Below is a small trained network, with its code and all its weights. Each question gives an input and a class and asks what happens when units are switched off, that is, made to give their printed mean instead of their output.

import numpy as np


def w(rows, s, z=0):
    codes = np.array(rows[::2]) - 128.0
    scale = np.full(codes.shape[1], s)
    scale[-1] = z or s
    return codes * scale


def norm(h):
    return h / np.sqrt((h * h).mean(-1, keepdims=True) + 1e-5)


def f(y):
    return y / 2 * (1 + np.tanh(0.7978845608 * (y + 0.044715 * y**3)))


def log_softmax(a):
    a = a - a.max(-1, keepdims=True)
    return a - np.log(np.exp(a).sum(-1, keepdims=True))


def net(x, mask):
    res = np.array(x, float).reshape(1, 6) / 4 @ E
    u = 0
    for l in range(2):
        y = f(norm(res) @ A[l][:, :-1].T + A[l][:, -1])
        res = res + np.where(mask[u : u + 11], y, B[l][:, -1]) @ B[l][:, :-1]
        u += 11
    return log_softmax(norm(res)[-1] @ U[:, :-1].T + U[:, -1])


A, B = {}, {}
E = w([
[126,185,212,124,84,189,50,40,26,119,126],'x0',
[96,62,178,147,149,99,23,249,74,158,137],'x1',
[167,106,141,237,200,118,60,59,180,59,55],'x2',
[175,109,129,131,42,57,67,72,185,190,181],'x3',
[126,130,125,129,126,127,127,129,125,130,123],'x4',
[103,47,191,108,30,133,172,131,145,49,80],'x5',
],0.002)
A[0] = w([
[214,99,126,121,56,40,69,79,159,197,143,145],'L0N1',
[253,144,146,128,70,37,99,127,136,175,124,3],'L0N2',
[132,181,45,154,196,115,103,112,88,208,142,32],'L0N3',
[130,79,136,195,192,158,66,62,178,116,89,22],'L0N4',
[138,217,131,171,201,103,124,133,141,233,152,77],'L0N5',
[145,69,87,231,152,180,81,94,147,115,106,34],'L0N6',
[90,168,115,96,67,166,188,180,83,197,216,53],'L0N7',
[217,105,181,174,214,121,91,89,171,84,84,94],'L0N8',
[110,114,149,131,194,196,158,148,110,133,78,30],'L0N9',
[134,160,114,125,207,228,180,192,53,74,53,84],'L0N10',
[107,105,168,34,107,110,190,156,60,208,232,111],'L0N11',
],0.003,0.0018)
B[0] = w([
[41,143,154,137,225,120,169,116,113,73,164,251],'L0N1',
[18,105,144,118,136,114,149,82,136,108,186,139],'L0N2',
[93,126,67,89,106,183,57,169,138,42,146,164],'L0N3',
[179,169,114,200,68,23,129,156,70,69,80,154],'L0N4',
[149,90,98,41,58,149,69,147,162,26,145,181],'L0N5',
[140,173,127,100,68,61,170,140,108,127,122,135],'L0N6',
[118,171,92,210,118,21,125,109,80,71,52,205],'L0N7',
[89,185,48,161,72,55,181,161,46,144,101,190],'L0N8',
[80,141,132,100,120,90,128,114,119,88,183,115],'L0N9',
[34,133,192,108,189,46,169,78,163,91,252,210],'L0N10',
[188,163,107,216,118,37,131,99,111,67,53,246],'L0N11',
],0.0034,0.0018)
A[1] = w([
[129,61,193,69,50,144,166,148,134,88,74,5],'L1N1',
[151,230,60,110,188,173,86,131,69,129,153,127],'L1N2',
[171,206,56,112,137,185,195,50,190,118,138,124],'L1N3',
[120,58,151,139,185,87,35,234,74,176,143,168],'L1N4',
[127,87,122,152,44,51,62,40,203,220,204,145],'L1N5',
[174,88,78,111,173,121,170,204,233,213,111,59],'L1N6',
[155,209,226,118,88,204,82,89,49,146,142,99],'L1N7',
[149,75,183,131,68,165,222,72,147,84,65,149],'L1N8',
[70,58,211,154,60,126,142,157,135,80,70,114],'L1N9',
[119,97,78,127,123,66,203,204,164,71,173,130],'L1N10',
[112,166,100,4,57,102,195,178,35,218,155,82],'L1N11',
],0.0035,0.0023)
B[1] = w([
[148,134,85,127,132,141,59,116,189,71,190,125],'L1N1',
[146,76,106,95,105,94,88,168,189,117,175,218],'L1N2',
[182,107,228,117,83,172,134,200,81,186,110,239],'L1N3',
[200,162,170,99,74,193,224,95,137,156,113,240],'L1N4',
[68,164,152,90,228,158,182,193,71,48,135,208],'L1N5',
[56,61,113,188,103,157,87,44,152,154,78,164],'L1N6',
[48,4,55,191,151,129,164,85,240,184,55,212],'L1N7',
[149,134,101,114,150,120,61,201,112,164,169,217],'L1N8',
[174,185,43,75,155,127,96,139,154,150,184,199],'L1N9',
[90,122,151,146,121,147,48,37,103,136,117,253],'L1N10',
[175,144,122,252,178,66,69,121,130,58,70,134],'L1N11',
],0.0045,0.0024)
U = w([
[166,196,103,209,110,3,132,122,67,67,46,220],'0',
[35,35,109,173,133,162,122,48,188,177,72,191],'1',
[41,173,205,71,225,116,186,115,95,59,200,93],'2',
[234,145,218,88,71,211,192,155,115,196,114,131],'3',
[173,136,42,58,112,137,21,168,190,87,206,1],'4',
],0.0078,0.001)

Each question gives the input, the list of numbers given to net, and the class t.
The units are the neurons (one row each of A and B). Each row of codes is followed by its name. A weight is (code - 128) times the scale printed after its matrix; where a second scale follows, it is the last column's (A, B and U).
mask holds one flag per neuron, layer by layer. A switched-off neuron (its flag False) gives its mean, the last column of its row in B, instead of its output. The means were averaged over made-up inputs and are rounded, as every weight is.
A unit's drop is (log p(t) with every unit on - log p(t) with that unit switched off) / (log p(t) with every unit on - log p(t) with every unit switched off).
The circuit of an input: a set's keep is (log p(t) with only the set's units on - log p(t) with every unit switched off) / (log p(t) with every unit on - log p(t) with every unit switched off). Starting from the 12 units with the biggest drops (on a tie, the unit counted first), units are removed one at a time, each time the one whose removal leaves the highest keep (on an exact tie, the one counted first), for as long as the keep stays at least 0.8.
units of the circuit, in order: the units of the circuit, biggest drop first
most important unit: the unit with the biggest drop
top k neurons: the k neurons with the biggest drops, biggest first
top k neurons in layer l: the k neurons of layer l with the biggest drops, biggest first
input [-8,6,-8,-8,-2,-1], class 0: top 2 neurons in layer 0 -> L0N7, L0N11
input [4,8,1,3,-6,2], class 3: units of the circuit, in order -> L1N4
input [-4,-8,-1,-5,5,8], class 3: top 4 neurons in layer 1 -> L1N3, L1N2, L1N7, L1N5
input [-4,5,-3,-4,-1,2], class 3: top 4 neurons in layer 1 -> L1N4, L1N7, L1N5, L1N9
input [-5,1,5,-7,6,5], class 2: top 2 neurons -> L0N10, L1N7
input [-4,-8,-1,-7,-3,0], class 3: top 3 neurons -> L1N3, L0N1, L1N5
input [1,-5,1,0,6,8], class 4: top 2 neurons in layer 1 -> L1N1, L1N8
input [-2,-5,-8,-5,-6,8], class 0: top 2 neurons -> L1N11, L0N7
input [8,8,5,-2,-5,0], class 1: top 2 neurons -> L1N7, L1N3
input [6,2,1,6,2,8], class 4: top 4 neurons -> L1N9, L1N8, L1N1, L0N10
input [7,-6,-1,-3,4,7], class 1: top 2 neurons in layer 1 -> L1N7, L1N4
input [3,-6,6,6,3,7], class 4: top 4 neurons -> L1N8, L0N11, L0N7, L1N9
input [3,7,-5,3,-6,-7], class 3: top 2 neurons in layer 1 -> L1N4, L1N9
input [-1,4,6,-5,-1,7], class 4: most important unit -> L1N9
input [4,8,-1,5,-1,6], class 3: top 2 neurons -> L1N4, L0N10
input [8,-2,-7,7,-1,3], class 1: top 2 neurons -> L1N7, L0N8
input [-6,-4,1,7,6,7], class 2: top 2 neurons in layer 1 -> L1N5, L1N7
input [5,4,-3,1,3,5], class 1: top 2 neurons in layer 1 -> L1N7, L1N2
input [7,2,-6,-4,6,-5], class 1: top 3 neurons -> L1N7, L0N8, L0N4
input [1,7,1,-7,-2,8], class 4: top neuron in layer 0 -> L0N1
